Each row has a class, written after it.
[-41   1  24  45   8   5 -56   0 -17  -9 -37  17  -6 -25 -77  64  31 -43
  36 -31   1 -13  40 -11  47   4  30 -72 -51  65 -44 -14  -7  40  43 -18
  22   2] : zem
[-16  -7   8   5 -25 -15 -16  14  -3  -9  -2   5  36   3  -6  20   2   5
  20 -19  16  13  36  27  11   4   8 -33 -17 -13  16  16   0  31 -25  -1
  69 -27] : tep
[ 11   4   6 -11  -1 -21  29  20  36   9 -10  11  -8  32  22  30 -13  -6
  15  25  43  12 -14  22  16 -17 -16  32  -3  32  14 -18  25 -18  -9 -14
 -28  -1] : Nedop
[ -8 -10  13  22  48  22 -16   9  11  -3 -24  18 -29  20 -12  47  20 -18
  47  -1  -1 -13  27 -25  36  26  29 -26 -28  58 -27  -9  13  18   1   0
  54  -5] : Sorin
[ -1 -53 -24  -5  -9  23   7   4  22 -15  21   9  12  -7  -8  57   8  -4
  31   5   9 -13  -4 -12 -15  18  16 -25   7  -4  14  -7 -31  23 -83 -37
  56  -4] : Kiko
[ -6   8  -8  10   8 -34  43  27   7 -10  15  -3  26  31  37   1  22  38
 -10   2   6 -29 -20 -22  -7   3 -35  -8  24  64 -29   8 -13 -21 -36  39
 -14  18] : vebo
[ 60  -8  22  -2  32  -8 -11  37  32   4  51  -2 -93  43  -2  -9  -6 -34
   4   0  24  64  -1   9  36 -25  -2  45  11  32  17 -37 -21  54   2  15
 -54  21] : Kiko
[ 16 -26  14  18  70   9  -1   3  12 -21   1 -13  -8 -20 -26  -3  31   5
  11 -28  -5 -11  72 -20  40 -48  24 -10  28  67 -51 -29  12   9  26  28
  17  -1] : kep
[-37 -16   3  33  11  10  -3  20 -64 -21 -14 -35   7 -36   8  26  22  37
   4 -44 -19  -8  30 -22  48  10  31 -33  -1  11 -27  21 -27  75   9   8
  25   5] : tep
[ -2 -21  16  14   9  -2  19  10  39 -27 -31  24 -15   7 -38  33  -2 -16
  51  33 -32 -14   0  19  44  37  20  13 -54  25  -9   1  -7   1  53 -34
  20  27] : vebo
[-16  38  15  15  -9 -46 -19  19   4  -7 -10   3  30   1 -34   3  20  -2
  -2 -20   1 -22 -20   5  22   6 -24  -1  13 -14   2 -10 -14 -22  88 -46
 -33  33] : Nedop
[-19   5  13   0  41 -14 -10   8  25   4 -32  13  -5  -3   2  22  34   6
 -10  -1  31   8   2   9   1 -26 -17  18 -19  46  33  -4  36 -30  56 -17
  -5  26] : Kiko
[ -5 -22  26   5  25  47   6 -25  16 -20 -28  24 -10  -6 -13  40  28 -12
  44  -5 -10 -25  14  -6  34  16  -1 -32 -35  24 -10   0  20 -33  41 -35
  39   4] : vebo
[ 14 -25   2  15 -11  25  35 -31  39 -19  18   3  10 -25 -27  18 -10 -50
  33  -7 -13  25 -14  40 -17  -7  35 -38 -24  15  18 -15  -9   1   2  14
  17  16] : zem
[ 20 -40  21 -22  22  38  57 -51   6  24   9  17  23  24  15 -20  -1  20
  18  14   9  -8 -17  29  15 -14 -24   4  15 -34  39 -21  -1 -13 -24  10
 -36 -20] : rut
[ -9 -19  -4  26  52 -13   4  27 -26  11 -15   7 -33 -39 -26 -17  29  14
  -8 -26 -19 -19  79  16  32 -17   6  -9  38  71  -4  -7 -21  42  21 -16
  19   9] : Sorin
[-26  24  -7   5  -5  20 -22 -14 -41 -20 -40 -14  -1  -2 -31  59  19   9
  35 -20  -1  -7  55 -42  28  27  34 -25 -35  34 -43   3  32   5  81  -2
  38   8] : kep
[-14  15   0  45   8 -30 -42  20 -16   1   6  25 -62  -4 -44 -30 -24 -14
 -26 -35   5 -11  18 -17   8 -28  30  32  11  50 -22 -14 -12  38  47 -16
  30 -12] : Kiko
[ -5  28   7  21 -28   0 -25 -19 -76  25  -9  47 -37  23   3   7  24  -6
 -16 -12  35 -13 -28  -7  20 -15   2 -25  -3  44 -59   1  -6  19  -8  -9
 -38 -31] : rut
[-32  14  17   8  20   1 -28  -7 -44   2 -27  20 -40 -18 -22  17   0 -28
   6 -20  -9   6  22 -20  36  26  28 -32 -23  16  -9  -6   9  30  47 -20
  14  10] : tep
[ -8 -52  -3 -23  -7 -28  40  18  51 -21  -5  15  30   7  15  46  -7  15
  30  48   8 -15 -28   7  12  41  20   1 -38   3  15   3 -10   2 -48 -20
  74  13] : Sorin
[ 17  18   1   9 -12  42  19  -7 -34  33 -27  -7  24 -21 -11  10  -2   5
  12 -63  20 -22   4   7   8 -14  -6 -52  56 -64   5 -18 -14  29 -31  -7
 -23  -6] : kep
[ 22  15   4  36   7  -4 -26  -7  -7   4   7  35 -51  10 -42 -25  36 -14
   0 -18  -8   9  53  -6  -5 -43   5  12  33  28 -25 -14 -21  11  37  23
 -39 -12] : kep
[-30   4   6  -9   0  -5   7  -1 -21   0 -21   8  -7  20 -21  40  25  16
  19  28   9  15  10  13  33   9  15 -14 -45 -15 -19   9   0   7  30 -18
  -5  -1] : Nedop
[-20  -9   5  -2 -23 -28  27  -6 -11  36 -27  36   4  44 -14 -10  15   8
  18  52  -9  15 -29  11  19  24  -7   9 -31 -64  19  21 -28  23 -14 -61
 -12  15] : rut
[-19  12  21  28  48 -11 -19  -2  35   8  42  19 -45  -4  -2 -15   3  13
   1 -20  18   1  71 -21  58 -11  14 -14  -4 104  10 -11 -34  36   3  28
  41 -22] : zem
[ -3 -23  10 -18   4 -35  16   7  63 -26 -29   0  63  13  -8  44  31  11
  49  31  39   2  10  42  52 -25   3  51 -27  30   6   0  -3  15  14   6
 -25  31] : kep
[ 10 -13 -11  -9 -19   7  -9 -41 -71  17 -37  43  16 -47 -40 -24  13 -35
   4   4 -11 -32 -25   8 -49  14  21 -45  19  -2   8 -18   0  -9 -43 -15
  21 -21] : Pob
[ 22   5   6  45  57  -2 -16  22  30  11  19  14 -56   9 -17 -29   8  18
 -12  33  -6  -9  61 -19  38 -48  -8  42  51 111 -49 -16 -52  45 -15  17
   5 -13] : rut
[ 14  -1  11  35  14  33 -34 -36  -9 -12   2  47  45 -31 -39  -7  28   5
  26  -3  -5 -42 -10  35   1  -7   9 -46  -3  44 -43   0 -29  -4 -53   8
  58 -34] : zem
[ 24  -1  19  24 -19 -45  22  15 -35 -10 -50  20   4 -18 -42  32  11 -29
   3   7   7  -3 -14   1  18 -19  -3 -29  28  15 -30 -38   9  15  55 -35
 -24  17] : tep
[-24 -24   7  -6  -8  28  16 -13 -22   6 -50  16 -15   2 -13  48  -7  29
  32  35 -26  -9   7 -21  48  39  29 -24 -74  12 -45  23 -11  31 -27 -31
  49  15] : vebo
[  1 -35  37  -3  68   9  -1   1  20 -21  12 -19  17  18  -2  31  19  18
  42 -16  15   6  20  10  83  20  19 -13 -43  38  -3 -15  10  18  59  -3
  57  24] : Sorin
[ 25   0  24  29  50   0 -13   3  55 -27  35  -6 -11   5 -44   3 -20  -1
  21   4  -2 -12  47  12  54 -34  24  56   0 114 -49 -29 -12  52  35  52
  -5 -20] : zem
[ -9  -4  26  15  17  -2   1  16  45  -4  20 -18 -22  -4  23 -41 -37  13
  -9   3 -17   1  31  -8  62  -4  -5  38   4  48  13  13 -28  33  35  24
  33 -16] : tep
[ -3 -32 -17  17   5 -37  28  32 -35 -10 -21  -5  28 -31  -5  17  37  47
 -14 -14 -20 -50  12 -39   0  13  -7 -20  44  17 -26 -13  -6 -11   5 -28
 -19  19] : kep
[-14 -15  10  28  41  -6 -10  -4  -1  -4  34 -14 -43 -14  -4 -30 -20 -51
 -15 -55 -17 -13   4 -20  12 -11   5  -1  23  77  33 -32 -27  30  45  16
   2   3] : Nedop
[-33 -14   1 -36  33 -13   7   2  13 -15 -33 -33  -4 -38  25   5   0 -17
  -3  27 -13  29  30 -11   3  14   0  30 -23  57  41  13  43 -15  52   5
   9  45] : tep
[-22  -6  12  52  36 -23   4  28 -28 -11   4 -12  -8 -10 -14 -21  -3  24
 -20 -46  -2 -26  23 -34  16 -40  14  -8  16  52 -54 -17   7  40 -16  35
  25 -19] : zem
[-11  -9  13  31  89 -28 -29  19 -56  12  24 -20 -28 -25 -19 -21  61  11
 -44 -85  -2  -1  74 -41   0 -34   3 -46  57  47   4 -22 -12  55  34   6
  25  12] : Sorin
[ 11 -26  10  -1  30   5  22  -8 -17   7 -26  33  29 -19 -45   0  20 -27
  21  26  -5 -34   7  22   0   2 -13 -30  54 -13  11 -15 -24  31 -39 -28
  38 -29] : tep
[ 20   9   1  15  37 -33 -30  47 -36  16   3  -6 -42   9 -11 -44  14  19
 -19 -23  27  14  26 -47  -3 -25   5   5  60  -1 -12 -26   5  16 -44   7
  -6  -6] : Kiko
[-19 -57 -13  -8   8  -7  13 -22  17  -3  38  22 -10 -13 -18  -4   9 -45
  13  39  -6   1  16  16  -4   7   7 -24  -4  22  38 -14 -47  32 -24 -13
  37 -36] : Pob
[ -1 -18  -8  38 -13   3   0   8   4  -9  -8 -16  27  -7  -6 -16 -13 -14
  29  -1  14  -5 -12  16   7 -12  32 -10  12  32 -11   0 -34  26 -50  24
  44  -3] : rut
[ -9 -28 -15  27   9  31 -14 -11 -22  27 -19 -10  32 -28 -18   3  14  12
   7   4 -23 -19 -31  -6   6   8  15 -24  14 -13  -2  16 -63  50 -46 -37
   7   2] : Kiko
[ 23  11  17  14  27  25 -18  10 -55  12 -15 -17  12   9 -18 -24   7  13
 -12 -49  28  -3 -23  13   4 -50  -6 -12  32 -53 -39 -16  30  22 -17  14
 -15 -32] : Kiko
[ 20 -31 -14  26 -22  12  22   8 -32   2  15 -32  14   9  -1  13   4 -36
  17 -15 -41   9 -67  18 -31  47   4 -20  -3 -13  27  14 -59  65 -22   8
 -42  23] : vebo
[-18   7  17 -12  32  25   5  -3  44 -10   7 -16  18   4  -1  72   5  43
  36  -2   1  -4  59 -33  63  25   5 -12 -41  36 -19  -3  26  10  26 -20
  30   8] : zem
[ -3  13  -9   8 -21 -42  12  16   2   1 -10   7 -11  -9 -23   1   8  -5
 -12   9  14   6  16   2   3  -3   8 -13   8  26  -2  -3 -17   1  48  -6
   9  14] : kep
[-10 -41 -14  -5 -43  -2  21  -6 -43 -29   0 -24  16  15 -10  -2 -23 -38
  28   3 -13 -17 -45   9  14  20   2  26 -18  -4  -8   3 -32  71  -8  28
  -1 -12] : kep
[  2 -50   9  -3   6 -80  35  33  58 -18  -2  29  24  37  12  26  25  -2
  25  52   8 -18 -15   5  34 -11 -18  28 -11  43   6 -22  -3  -7 -31 -18
 -38 -21] : Nedop
[ 23  23  38  19  29 -12 -55  27  43   4  26  51 -48  16 -11 -26  -9  13
 -19  14  12 -18  49   2  30  -9 -11  26  14  75 -15   1 -15  17  -9  23
  65 -69] : tep
[ -6  18  -6 -21  -8 -38  23 -20  -8   7 -33 -19  44   2 -17  13   3  16
  -2  34  18  17  24   3   2 -21   8   0  -3  21 -13 -14  34 -19  53  14
 -39  10] : rut
[ -5 -13  16  34  10  21  -3   5  27  -1  -1  14 -15  21 -31  26   1  15
  30  -7   4 -21  55 -26  32  -5   0 -18   0  52 -33  -5 -22   1   2 -11
  52  -6] : vebo
[ 13   5   0  23  -2 -23 -33  21 -10 -10  18  20  -8 -39 -56  13   9  14
 -21 -47  28 -24  49  -6  -4 -23   6 -24  56  -5  -7 -35 -43  29  11 -28
  47   7] : kep
[-11   8   0 -13  19 -16   1 -21   2  -9 -30  -7  48 -19   1  41  37  15
   4  15  31  27  -7  41   3  -1   2  -6 -45  -1  31   7  20 -13  81 -16
  11  32] : kep
[-23 -36  -9  -6   7 -66  46  18  18  -2 -12 -18  -7  -5  19  -5   3 -11
  -1  12   9  44  16   5   9 -20  14  25 -13  19  53 -10   6  26  11 -18
 -14  51] : rut
[  7 -12  18  40  31 -32  -6  20  11 -22  -2   2 -49 -12 -24 -35 -20   7
  -1 -22  13  12  60   5  43 -69  42  26   7  40 -42 -29  -6  39   9  42
  -9 -18] : vebo
[ -1   2   1 -21  30  -3  35  -2  50  -5 -26  14  28  16   5  36  23  -8
  24  28   9 -15   3  31  27 -10 -20   7 -15  77 -25  -9  34 -46  30  28
 -52  22] : kep
[ 12 -39  -6  -1 -19  26  36  -7  30 -11   9   6  30   7   0  24  -8  -1
  49   4  22  -8  15  41  16  -9  11 -15   8  30   2 -12 -14  -3 -65  13
  23  -3] : rut
[-24 -12 -18  18  18 -39   3  26 -16  -5 -23  10   4   0  -9  18  46  10
 -14  24   0 -28   1 -18  -2 -23 -32  -3  25  51 -18  -7 -17  20  -9  -2
 -33 -16] : Kiko
[ 27  13  25  39  52 -17 -30  18  47  -5  54  34 -49   9 -36 -18   1  30
  10 -13  -9   2  78 -10  49 -18   6  28  18  56 -15 -31 -36  42  -2   3
  13 -10] : zem
[-21 -31 -24 -15 -52 -22  38  10  28  -8   8   0  28   8  38  33  -7  13
  29  36  -1  -8 -26 -11   2  64   8 -19 -34  23  21  36 -34  -6 -58 -31
  49  16] : vebo
[ 16   0  20  39  30 -51   3  22  44 -12  29  51 -54  29 -19 -34  25   3
   6  39 -12 -17  49 -16  44 -30 -18  37  14 113 -28 -13 -36  36 -12  30
   1 -48] : zem
[ 53 -15  21 -12  -5  23 -10 -45 -29   5  10  35 -14 -14  -7 -32   0 -52
  10  -6 -14  28 -26   9  -9 -23 -26 -28  35 -41  16 -35 -30  25 -61  -7
 -14  13] : tep
[ 23   0 -12  20 -24  19  17 -29   5   3 -19  38  12 -30   0 -14  -6 -39
  24   2 -23 -60 -51 -17  15  25   1 -37  38  17 -29 -15 -23 -41  -2 -45
  -8  -7] : kep
[  7 -14  -5  -7  45  -2 -18  25 -27  -3 -21 -30   4 -49 -14   8  19 -10
 -12 -15  10  15  39  52 -25   5 -28 -13  12  51  60  -6   9  24  36 -10
  71  29] : Sorin
[-28 -14  19 -20  10   8 -13 -48 -48  -3  -9  -8 -17 -29  -2  24  19 -14
  -2 -62 -31  13  22 -33  24  13  10 -60 -44   2  34 -25  26 -12  83 -17
 -30  30] : Nedop
[-11 -85   7   0  16  -3  28   8   1 -22   3 -21  24  11   9   2 -29   4
  20  34 -36 -34 -48 -12  35  33  21  17 -44  32 -23   1  -9  22 -37  -9
  59 -23] : Nedop
[ 40 -30  16  12  34   3  45  -8  34  24  22  26 -21  -7  -5 -42 -27  22
  -3  -2   0  -2  32   9  22 -42 -10   0  49 -18   5 -31 -30  10 -50 -35
  17  -6] : vebo
[ -4 -39  -3 -32 -38  -9  18  24  18   4  19  -6   5   9  11   6  17  -2
  14  29  21   4 -10  14  18  48  16 -23 -21  26  23  36 -42   5 -43  13
  45   0] : kep
[-12   5 -19  -3 -24   6 -13  10 -28   3 -24 -21  11 -35  15  27  31  21
 -17  15   9 -34  22 -27  -8  17 -21   7  25 100  -5  31   1 -11  25 -37
  32   1] : rut
[  2 -23 -22 -21   8  61  32 -44 -75   7  -9 -24  48 -37  -9  10  -1   1
   4 -36 -14 -28 -26  -6 -44  32 -23 -33  40 -99  42  -4  -8  33 -12 -60
  64   7] : kep
[  8 -50  -7 -13   4  -3  40  -3 -52  18 -10 -32   0 -21  19 -28  -1 -34
 -14 -13 -10  34 -13  -9 -47 -20   9  -7  48 -37  45  -9   3  48 -71  33
 -48  -3] : tep
[  0 -20   9  20  10   4   6  15   2  29  26 -13 -13  -2  25 -58 -10  18
 -11  -1 -29   9 -17 -17   7  17 -18  -7   7 -21  30  13 -45  35 -75  11
  -7 -10] : zem
